Below are the code and all the weights of a small trained network. Each question names an input and a class and asks about switching units off, where a switched-off unit gives its printed mean instead of its output.

import numpy as np


def w(rows, s, z=0):
    codes = np.array(rows[::2]) - 128.0
    scale = np.full(codes.shape[1], s)
    scale[-1] = z or s
    return codes * scale


def f(y):
    return y / 2 * (1 + np.tanh(0.7978845608 * (y + 0.044715 * y**3)))


def log_softmax(a):
    a = a - a.max(-1, keepdims=True)
    return a - np.log(np.exp(a).sum(-1, keepdims=True))


def net(x, mask):
    res = np.array(x, float).reshape(1, 7) / 4 @ E
    y = f(res @ A[0][:, :-1].T + A[0][:, -1])
    res = res + np.where(mask, y, B[0][:, -1]) @ B[0][:, :-1]
    return log_softmax(res[-1] @ U[:, :-1].T + U[:, -1])


A, B = {}, {}
E = w([
[145,135,162,97,187,131,5,163,129,168],'x0',
[181,115,63,170,100,223,98,162,172,149],'x1',
[139,123,129,122,114,118,119,124,130,121],'x2',
[139,135,141,132,131,133,133,140,119,119],'x3',
[78,33,141,157,170,134,123,172,179,60],'x4',
[146,137,113,134,154,112,146,129,142,130],'x5',
[121,139,132,131,123,130,120,123,135,122],'x6',
],0.012)
A[0] = w([
[125,107,162,123,184,118,79,198,154,126,148],'N0',
[60,58,124,160,121,99,178,146,190,35,180],'N1',
[159,215,154,60,140,124,83,118,95,219,219],'N2',
[117,91,84,168,62,120,212,100,112,79,254],'N3',
[152,125,102,141,160,194,47,183,152,139,174],'N4',
[92,72,164,131,174,119,114,175,177,86,192],'N5',
[201,111,58,180,69,255,105,156,188,145,213],'N6',
[131,146,192,69,175,67,116,98,122,126,174],'N7',
[89,128,167,67,140,79,136,103,105,113,218],'N8',
[135,176,103,144,77,103,197,69,97,140,223],'N9',
],0.0086,0.0063)
B[0] = w([
[84,36,171,179,148,53,77,65,178,123,180],'N0',
[162,123,108,84,215,223,131,157,108,4,201],'N1',
[137,176,76,64,166,52,105,173,131,225,218],'N2',
[151,205,132,139,141,208,254,153,135,46,230],'N3',
[145,40,79,186,79,128,70,97,129,196,200],'N4',
[82,50,198,184,221,106,121,58,156,61,194],'N5',
[205,127,75,184,31,218,126,147,220,161,255],'N6',
[53,153,188,101,180,79,118,165,124,147,177],'N7',
[80,174,236,60,177,91,110,133,73,132,182],'N8',
[120,231,179,90,37,121,227,48,65,143,227],'N9',
],0.0069,0.016)
U = w([
[82,194,168,88,81,80,201,73,47,119,193],'0',
[95,171,148,64,187,66,56,192,109,223,118],'1',
[107,132,165,64,218,172,157,112,82,19,171],'2',
[46,64,184,135,202,63,48,90,120,93,46],'3',
[182,189,105,144,30,178,178,105,150,190,190],'4',
[186,129,14,99,111,122,21,149,116,240,200],'5',
[145,101,63,174,136,217,141,228,190,42,10],'6',
[124,3,118,212,120,140,67,57,179,149,70],'7',
],0.0061,0.0013)

Each question gives the input, the list of numbers given to net, and the class t.
The units are the neurons (one row each of A and B). Each row of codes is followed by its name. A weight is (code - 128) times the scale printed after its matrix; where a second scale follows, it is the last column's (A, B and U).
mask holds one flag per neuron, in row order. A switched-off neuron (its flag False) gives its mean, the last column of its row in B, instead of its output. The means were averaged over made-up inputs and are rounded, as every weight is.
A unit's drop is (log p(t) with every unit on - log p(t) with that unit switched off) / (log p(t) with every unit on - log p(t) with every unit switched off).
The circuit of an input: a set's keep is (log p(t) with only the set's units on - log p(t) with every unit switched off) / (log p(t) with every unit on - log p(t) with every unit switched off). Starting from all 10 units, units are removed one at a time, each time the one whose removal leaves the highest keep (on an exact tie, the one counted first), for as long as the keep stays at least 0.8.
circuit, biggest first: the units of the circuit, biggest drop first
unit that matters most: the unit with the biggest drop
k most important neurons: the k neurons with the biggest drops, biggest first
drop of u: that unit's drop, to one decimal
input [8,2,-3,0,7,8,8], class 7: circuit, biggest first	N4
input [0,0,5,-1,-8,5,2], class 0: 3 most important neurons	N9; N6; N4
input [1,-6,-6,-7,2,-8,2], class 3: circuit, biggest first	N3; N9
input [-6,-8,1,-2,1,7,7], class 2: 3 most important neurons	N1; N3; N2
input [-1,0,-1,-8,8,2,-3], class 2: 4 most important neurons	N1; N6; N5; N4
input [-3,-2,0,0,7,7,-4], class 2: circuit, biggest first	N6; N1
input [-6,1,6,2,1,-7,-6], class 6: 4 most important neurons	N1; N8; N3; N2
input [8,0,-7,-3,4,3,0], class 3: 2 most important neurons	N6; N5
input [7,7,-7,-3,1,-4,3], class 7: 2 most important neurons	N0; N4
input [6,0,4,5,-5,-1,2], class 1: 2 most important neurons	N6; N7
input [6,0,8,-3,5,0,3], class 3: 2 most important neurons	N6; N5
input [-5,-2,4,1,4,8,6], class 2: 2 most important neurons	N6; N1
input [5,0,-5,0,-4,4,-1], class 1: 3 most important neurons	N6; N7; N2
input [3,-5,-3,0,4,5,6], class 3: unit that matters most	N3
input [2,6,6,-3,-7,4,-8], class 5: 2 most important neurons	N2; N3
input [1,4,7,5,6,-7,-3], class 7: drop of N0	0.2
input [5,-2,-6,-2,3,-8,-2], class 3: drop of N6	0.1
input [1,6,0,3,7,-4,1], class 7: drop of N5	0.2
input [2,-8,5,8,-5,6,-3], class 1: drop of N2	0.3
input [-8,-5,0,-1,3,-1,4], class 2: circuit, biggest first	N1
